The symbols move the states like this.
J504: δ>J412, ξ>J66, γ>J814, ζ>J337
J919: δ>J186, ξ>J138, γ>J852, ζ>J861
J28: δ>J711, ξ>J916, γ>J783, ζ>J596
J676: δ>J374, ξ>J284, γ>J596, ζ>J100
J808: δ>J235, ξ>J478, γ>J873, ζ>J443
J235: δ>J527, ξ>J877, γ>J727, ζ>J367
J186: δ>J788, ξ>J640, γ>J217, ζ>J364
J970: δ>J66, ξ>J426, γ>J244, ζ>J162
J364: δ>J943, ξ>J186, γ>J576, ζ>J225
J861: δ>J364, ξ>J919, γ>J967, ζ>J948
J916: δ>J829, ξ>J934, γ>J374, ζ>J28
J674: δ>J768, ξ>J948, γ>J919, ζ>J139
J374: δ>J139, ξ>J16, γ>J758, ζ>J783
J573: δ>J511, ξ>J72, γ>J162, ζ>J617
J417: δ>J472, ξ>J408, γ>J224, ζ>J303
J153: δ>J665, ξ>J814, γ>J692, ζ>J66
J36: δ>J967, ξ>J530, γ>J674, ζ>J829
J617: δ>J244, ξ>J573, γ>J657, ζ>J381
J66: δ>J724, ξ>J153, γ>J834, ζ>J504
J665: δ>J224, ξ>J598, γ>J322, ζ>J724
J303: δ>J971, ξ>J417, γ>J589, ζ>J322
J138: δ>J640, ξ>J967, γ>J565, ζ>J919
J443: δ>J367, ξ>J808, γ>J196, ζ>J581
J437: δ>J916, ξ>J12, γ>J676, ζ>J527
J478: δ>J877, ξ>J196, γ>J583, ζ>J808
J219: δ>J814, ξ>J244, γ>J942, ζ>J426
J869: δ>J838, ξ>J367, γ>J877, ζ>J920
J440: δ>J42, ξ>J322, γ>J417, ζ>J598
J724: δ>J589, ξ>J665, γ>J440, ζ>J412
J426: δ>J153, ξ>J219, γ>J511, ζ>J970
J942: δ>J392, ξ>J337, γ>J66, ζ>J511
J225: δ>J620, ξ>J364, γ>J640, ζ>J768
J616: δ>J72, ξ>J620, γ>J788, ζ>J179
J711: δ>J919, ξ>J829, γ>J530, ζ>J758
J814: δ>J598, ξ>J834, γ>J392, ζ>J153
J967: δ>J576, ξ>J852, γ>J768, ζ>J138
J457: δ>J417, ξ>J412, γ>J665, ζ>J392
J217: δ>J617, ξ>J179, γ>J620, ζ>J576
J971: δ>J808, ξ>J472, γ>J464, ζ>J588
J610: δ>J583, ξ>J503, γ>J443, ζ>J464
J873: δ>J727, ξ>J583, γ>J869, ζ>J196
J224: δ>J610, ξ>J691, γ>J588, ζ>J589
J72: δ>J942, ξ>J657, γ>J970, ζ>J573
J948: δ>J225, ξ>J861, γ>J138, ζ>J674
J576: δ>J381, ξ>J217, γ>J616, ζ>J640
J727: δ>J100, ξ>J813, γ>J838, ζ>J140
J657: δ>J337, ξ>J162, γ>J426, ζ>J72
J692: δ>J322, ξ>J392, γ>J412, ζ>J834
J583: δ>J813, ξ>J920, γ>J367, ζ>J873
J640: δ>J386, ξ>J576, γ>J179, ζ>J186
J783: δ>J530, ξ>J374, γ>J493, ζ>J934
J758: δ>J861, ξ>J711, γ>J36, ζ>J493
J100: δ>J783, ξ>J676, γ>J558, ζ>J12
J511: δ>J692, ξ>J942, γ>J504, ζ>J244
J367: δ>J363, ξ>J235, γ>J140, ζ>J869
J42: δ>J581, ξ>J588, γ>J472, ζ>J691
J322: δ>J588, ξ>J303, γ>J408, ζ>J440
J558: δ>J493, ξ>J596, γ>J916, ζ>J284
J581: δ>J869, ξ>J443, γ>J478, ζ>J503
J381: δ>J219, ξ>J617, γ>J72, ζ>J386
J596: δ>J758, ξ>J28, γ>J934, ζ>J558
J934: δ>J36, ξ>J783, γ>J16, ζ>J916
J196: δ>J140, ξ>J873, γ>J920, ζ>J478
J565: δ>J179, ξ>J768, γ>J364, ζ>J852
J598: δ>J691, ξ>J440, γ>J303, ζ>J665
J244: δ>J834, ξ>J511, γ>J337, ζ>J219
J350: δ>J284, ξ>J838, γ>J527, ζ>J813
J620: δ>J657, ξ>J943, γ>J386, ζ>J616
J392: δ>J303, ξ>J457, γ>J724, ζ>J692
J140: δ>J12, ξ>J727, γ>J350, ζ>J877
J493: δ>J948, ξ>J758, γ>J829, ζ>J16
J311: δ>J196, ξ>J464, γ>J503, ζ>J472
J920: δ>J350, ξ>J869, γ>J235, ζ>J583
J464: δ>J873, ξ>J610, γ>J581, ζ>J311
J503: δ>J920, ξ>J581, γ>J808, ζ>J610
J16: δ>J674, ξ>J493, γ>J711, ζ>J374
J179: δ>J573, ξ>J616, γ>J943, ζ>J217
J877: δ>J437, ξ>J140, γ>J813, ζ>J235
J834: δ>J440, ξ>J692, γ>J457, ζ>J814
J412: δ>J408, ξ>J724, γ>J598, ζ>J457
J386: δ>J426, ξ>J381, γ>J573, ζ>J788
J139: δ>J565, ξ>J674, γ>J861, ζ>J530
J408: δ>J311, ξ>J589, γ>J691, ζ>J417
J813: δ>J676, ξ>J350, γ>J363, ζ>J727
J691: δ>J503, ξ>J42, γ>J971, ζ>J224
J12: δ>J934, ξ>J100, γ>J284, ζ>J437
J943: δ>J162, ξ>J788, γ>J381, ζ>J620
J284: δ>J16, ξ>J558, γ>J28, ζ>J676
J472: δ>J478, ξ>J311, γ>J610, ζ>J971
J852: δ>J217, ξ>J565, γ>J225, ζ>J967
J530: δ>J852, ξ>J139, γ>J948, ζ>J36
J788: δ>J970, ξ>J386, γ>J617, ζ>J943
J768: δ>J616, ξ>J225, γ>J186, ζ>J565
J589: δ>J464, ξ>J224, γ>J42, ζ>J408
J337: δ>J457, ξ>J504, γ>J153, ζ>J942
J588: δ>J443, ξ>J971, γ>J311, ζ>J42
J829: δ>J138, ξ>J36, γ>J139, ζ>J711
J162: δ>J504, ξ>J970, γ>J219, ζ>J657
J838: δ>J558, ξ>J363, γ>J437, ζ>J350
J527: δ>J28, ξ>J437, γ>J100, ζ>J363
J363: δ>J596, ξ>J527, γ>J12, ζ>J838

In the rows, zero is written as 360.

The rows follow the links: the fewer symbols apart two states are, the more alike their rows tend to be.

Each row is also shifted at random along 5 hidden directions that mean nothing.

Some states, each with a row of numbers:
J665
532 417 405 353 390 232 310 221 398 406 463 429 514 384 386 420 397 387 495 351 489 285 228 331 280 483 477 348 363 350 363
J724
498 540 317 305 272 312 266 235 345 287 480 434 236 337 424 332 146 218 349 260 459 260 276 254 475 199 420 290 223 389 301
J224
388 391 540 263 439 403 376 375 272 380 378 366 439 302 387 272 380 313 466 358 401 442 239 258 270 462 451 450 303 168 299
J196
401 268 428 333 283 475 330 478 355 285 382 271 488 329 340 294 338 277 269 409 435 462 234 345 267 385 322 502 313 321 206
J503
267 328 351 236 290 447 319 426 232 316 309 348 355 229 419 259 210 265 260 289 387 486 213 372 384 294 325 408 283 309 262
J217
134 446 382 363 395 179 401 271 448 502 417 382 350 362 381 474 429 544 470 419 294 289 433 509 448 519 396 287 374 294 386
J758
473 272 267 442 372 420 418 453 324 374 314 242 365 402 312 353 430 402 280 424 279 370 499 426 320 350 240 380 426 430 411
J284
414 307 482 384 476 371 401 466 392 419 250 316 445 354 255 324 444 350 428 402 284 502 494 341 294 366 309 369 513 274 382
J225
139 385 370 431 389 320 376 335 515 308 329 430 233 482 313 412 415 397 387 376 299 308 508 311 408 316 411 292 426 449 445
J970
508 266 280 423 473 447 433 303 244 380 352 408 364 434 415 417 600 483 443 357 353 223 324 301 225 506 459 393 348 384 544
J493
98 215 389 387 406 501 441 514 359 339 206 325 314 358 303 336 463 404 304 388 237 470 466 402 344 353 284 413 435 317 404
J464
415 267 406 270 381 437 344 403 229 431 295 393 477 175 406 352 372 344 387 283 414 446 188 407 342 408 358 418 329 205 308
J829
426 269 274 433 331 451 395 452 357 408 325 291 332 300 321 432 423 411 280 380 295 317 460 486 452 325 210 367 355 342 351
J303
496 465 422 283 386 261 326 258 312 395 424 409 430 319 398 338 301 318 469 310 440 351 246 300 333 386 454 337 327 298 338
J808
485 172 348 372 388 396 338 387 313 345 259 376 605 366 349 367 469 371 368 353 447 459 214 367 142 456 376 422 489 444 405
J589
550 481 389 244 343 299 308 279 234 493 432 397 389 138 433 362 218 307 439 247 430 346 227 416 497 326 364 309 246 168 269
J408
404 598 350 212 288 248 301 272 244 328 472 333 281 335 440 198 71 234 324 331 387 409 281 282 411 277 385 321 244 362 269
J942
306 308 259 373 338 333 364 254 323 376 426 406 409 414 461 450 466 491 377 367 425 229 215 428 292 527 447 382 309 437 433
J813
344 353 441 360 306 259 292 388 503 385 339 328 514 333 282 379 283 316 354 387 413 474 363 434 368 338 299 339 461 369 238
J610
513 303 406 289 345 500 357 447 216 359 344 332 416 216 388 293 328 269 327 309 407 430 220 331 338 341 343 454 268 222 271
J852
219 392 364 447 310 393 376 389 508 275 411 329 218 474 305 387 369 358 301 417 323 288 514 339 448 289 345 349 337 422 344
J443
195 292 263 278 280 253 307 337 283 349 290 341 527 354 432 297 237 385 255 366 410 512 184 473 232 429 340 371 431 524 354
J100
351 373 444 367 432 306 374 435 416 344 259 312 413 435 254 265 336 300 371 409 291 528 501 294 265 321 319 341 534 407 371
J692
336 454 285 329 250 257 289 225 389 307 496 413 351 388 449 395 253 359 347 331 478 246 226 361 399 364 442 328 266 446 321
J527
29 382 578 269 325 344 336 482 502 393 312 334 367 217 278 324 252 292 348 378 311 551 401 437 499 315 307 382 377 154 169
J640
379 503 365 425 396 397 397 351 430 257 412 361 96 523 306 307 324 274 358 377 275 268 573 158 424 201 387 311 325 427 421
J565
552 334 349 512 390 357 380 352 514 388 420 342 355 442 275 501 522 416 427 410 364 199 509 365 398 370 339 331 396 381 404
J598
383 366 505 331 424 271 330 264 418 417 420 438 544 351 374 430 462 404 537 362 480 336 206 334 275 545 515 399 366 256 341
J16
478 254 264 414 380 269 411 395 331 564 333 237 541 295 333 457 473 540 364 452 300 379 433 634 331 514 207 341 471 353 385
J573
240 474 248 318 375 403 415 310 205 317 366 399 83 392 462 283 280 359 320 303 247 280 411 275 439 280 392 311 252 405 470
J350
206 298 495 349 373 311 306 420 513 351 238 428 469 327 256 381 348 302 385 344 382 508 377 373 361 302 363 336 513 338 311
J504
450 333 301 391 331 406 361 283 342 298 478 374 374 444 433 411 454 407 367 388 453 219 240 322 275 466 444 418 269 428 393
J861
481 267 261 504 321 346 364 360 481 433 377 341 406 351 313 544 499 471 354 386 363 222 461 515 442 385 273 324 410 404 392

Complete each set of four: the symbols that take the first to the second take the third to the fourth, perhaps in another order.
Answers are names.
530 448 388 250 339 334 374 363 196 368 461 231 457 349 418 200 253 306 334 424 394 454 258 333 240 449 348 445 280 307 255
to -41 197 314 291 313 222 295 344 373 353 183 424 597 372 407 357 337 448 300 361 400 564 161 496 180 489 397 365 543 546 405
as 318 412 287 244 325 259 346 329 204 308 370 266 451 427 444 182 189 328 269 412 366 521 234 343 175 423 365 396 377 510 343
to J873

392 626 258 331 319 199 434 264 282 385 572 194 204 490 429 264 209 412 315 481 267 282 493 376 412 412 326 324 248 431 347
to 310 433 75 325 320 217 364 184 191 435 371 423 249 339 518 407 275 487 328 278 309 225 303 487 442 365 364 224 314 517 513
as 391 384 254 363 344 476 415 333 230 296 422 364 191 402 462 328 378 375 316 331 348 239 329 272 381 355 400 393 199 379 430
to J153

395 434 207 351 414 347 405 246 212 447 331 458 184 312 450 404 355 432 402 255 279 227 400 382 479 306 371 249 306 356 513
to 301 393 499 289 405 244 328 265 395 425 423 431 511 328 399 400 393 406 518 368 463 370 203 361 291 529 501 377 357 249 321
as 486 367 396 362 373 166 307 342 441 582 321 351 564 174 284 475 327 416 439 332 378 423 392 597 477 375 242 251 493 251 275
to J138

183 346 473 328 404 365 422 497 361 420 304 237 402 326 300 289 373 398 338 461 242 532 467 444 337 421 265 417 418 247 294
to 215 322 263 353 387 368 376 429 300 406 175 380 261 274 349 335 290 364 273 286 220 458 480 444 454 215 239 264 467 403 439
as 377 338 321 468 290 422 422 456 459 254 462 190 310 540 298 337 404 370 233 528 321 306 510 347 322 376 275 439 328 467 311
to J138

193 415 527 218 396 400 373 393 260 335 363 364 378 320 404 220 290 297 401 365 373 509 243 262 279 427 450 451 292 216 276
to 224 399 447 324 272 244 296 399 503 332 365 302 467 372 288 313 211 287 296 422 394 513 369 415 357 325 301 357 431 412 217
as 632 217 360 435 364 452 304 418 400 252 282 364 512 436 276 344 412 239 326 343 458 424 310 236 184 286 348 401 477 493 378
to J374

513 335 427 375 411 459 425 510 316 445 334 228 354 266 283 320 389 337 342 411 260 428 505 402 417 331 219 406 361 192 291
to 331 497 397 407 356 272 408 318 457 386 509 284 276 462 339 377 377 431 402 474 310 269 511 373 413 414 363 347 318 348 334
as 240 260 431 343 294 330 272 417 500 352 284 402 509 266 302 411 318 317 327 337 448 472 274 454 384 333 329 368 436 346 254
to J711

499 350 336 373 413 435 388 459 292 422 250 326 285 260 298 325 326 301 323 308 246 418 511 374 457 201 217 306 409 293 376
to 181 348 281 331 361 265 386 396 317 465 234 316 360 291 353 345 289 435 301 361 230 487 458 542 414 347 239 282 474 386 385
as 193 383 327 432 267 320 361 366 524 351 433 322 277 399 323 446 356 424 292 429 337 272 469 463 488 348 308 338 324 396 301
to J852

310 477 291 317 369 457 438 348 215 312 429 340 93 387 446 273 302 347 323 340 265 268 419 258 440 297 379 367 196 322 402
to 178 341 428 321 303 431 311 320 417 309 416 496 309 277 427 448 393 350 395 283 463 258 187 335 452 370 489 394 224 253 304
as 111 462 325 292 217 384 307 299 380 206 468 420 185 394 460 321 199 286 252 315 422 295 235 286 450 277 449 375 171 416 285
to J224

151 368 253 354 467 308 436 265 258 361 289 439 269 478 445 339 449 496 408 350 258 329 379 320 255 457 465 315 411 488 591
to 693 412 341 311 453 312 316 256 208 426 314 457 427 289 400 333 321 291 467 228 417 358 263 258 310 305 411 284 405 347 451
as 439 361 399 432 502 330 428 295 407 510 348 454 344 334 338 516 573 493 552 331 316 224 473 389 430 444 419 294 396 221 475
to J665

548 354 111 460 254 297 326 318 387 436 388 323 322 326 356 496 315 435 249 341 339 214 462 565 537 257 193 236 374 503 387
to 493 404 349 464 329 259 366 321 507 470 503 311 385 352 314 532 448 474 421 427 370 189 477 513 490 436 308 311 327 310 313
as 249 374 301 387 234 468 419 495 375 283 434 165 214 400 340 286 274 345 156 480 275 373 496 420 436 304 211 435 255 394 242
to J967

213 367 421 352 370 157 314 359 492 371 276 329 525 455 282 316 293 359 367 434 349 553 420 404 251 382 337 308 581 483 343
to 520 413 365 375 406 233 361 379 371 429 315 275 451 392 280 304 291 349 368 411 298 476 496 402 308 328 254 293 523 420 362
as 223 361 382 316 214 309 285 409 456 279 379 296 443 347 334 307 186 265 218 398 432 492 287 430 364 306 295 389 352 432 192
to J813

68 354 321 329 434 369 457 320 266 344 337 380 274 476 452 327 461 494 388 405 266 346 351 318 249 517 468 388 351 403 505
to 662 486 253 357 332 221 256 167 349 350 440 466 376 382 411 400 261 301 425 251 486 228 265 283 376 276 437 241 345 479 415
as 260 434 368 377 469 321 434 301 345 401 356 407 245 445 376 381 449 446 460 376 265 290 474 311 360 414 432 310 386 345 484
to J153

369 346 286 340 399 307 355 384 308 505 200 390 339 197 334 388 290 370 347 260 252 437 462 507 509 234 225 229 475 321 413
to 291 204 383 415 418 413 450 490 363 435 289 250 464 368 304 389 539 492 350 472 268 432 447 494 277 513 270 435 441 314 379
as 310 498 411 378 346 274 397 322 447 460 511 311 270 335 356 430 367 439 419 420 311 247 475 460 534 417 348 326 268 219 283
to J788

356 353 469 368 319 263 312 411 515 341 380 268 541 412 265 336 317 321 351 466 416 500 375 402 275 399 318 390 473 398 235
to 347 404 361 321 379 332 351 419 330 443 243 355 287 220 310 320 234 299 321 289 247 468 491 431 512 188 231 261 418 296 334
as 225 361 219 352 306 351 365 268 286 302 411 386 289 440 481 371 352 442 306 358 382 261 249 372 315 433 432 371 281 497 435
to J457

146 324 457 432 384 362 397 388 551 398 380 390 324 370 302 502 515 459 436 403 334 280 462 421 464 420 390 356 365 258 349
to 265 379 396 436 409 371 382 341 493 375 338 449 226 375 306 470 448 392 435 322 311 249 510 331 491 288 395 281 380 315 422
as 476 431 360 261 406 369 338 322 197 334 324 404 353 324 413 231 236 257 376 280 375 437 263 232 296 296 409 348 344 351 383
to J971

509 483 320 393 424 241 429 255 323 476 466 315 320 406 383 412 417 475 456 414 291 220 474 407 384 459 366 301 342 331 429
to 271 401 311 338 427 408 422 310 238 426 345 436 195 308 437 392 418 433 416 284 279 254 390 358 457 365 403 321 281 270 473
as 230 371 183 336 317 439 356 291 229 293 309 502 131 339 489 373 312 365 300 220 331 238 289 311 455 239 418 300 254 458 495
to J504

449 474 376 425 444 260 445 297 399 373 481 263 327 583 334 338 455 458 448 508 290 285 519 283 234 504 404 364 394 422 439
to 359 313 347 375 335 465 375 329 339 300 464 382 345 393 434 408 471 413 367 375 432 222 234 326 323 470 451 450 224 337 361
as 208 374 291 341 411 438 438 332 237 314 351 399 197 433 446 320 412 423 361 346 279 288 362 288 323 409 441 387 292 381 484
to J724

336 505 276 330 360 305 449 292 235 377 497 247 244 474 451 280 327 446 342 466 270 284 420 353 334 476 370 373 255 401 392
to 581 341 186 400 308 412 316 238 277 364 400 482 280 292 458 487 381 374 360 217 449 136 245 373 460 288 400 304 243 403 441
as 592 495 305 306 406 229 298 206 259 338 363 445 379 417 403 276 228 273 428 281 414 365 290 220 272 292 447 264 402 489 447
to J610

325 190 438 462 348 506 438 511 472 414 392 261 422 305 288 480 585 472 346 462 343 307 436 492 408 482 273 475 326 190 271
to 71 355 469 421 319 465 398 454 551 287 398 350 203 401 294 407 427 365 331 424 321 309 491 347 484 331 374 409 296 276 291
as 226 472 393 296 281 238 305 244 413 304 492 390 378 431 424 336 251 346 380 390 458 330 225 323 332 423 479 367 280 409 291
to J417

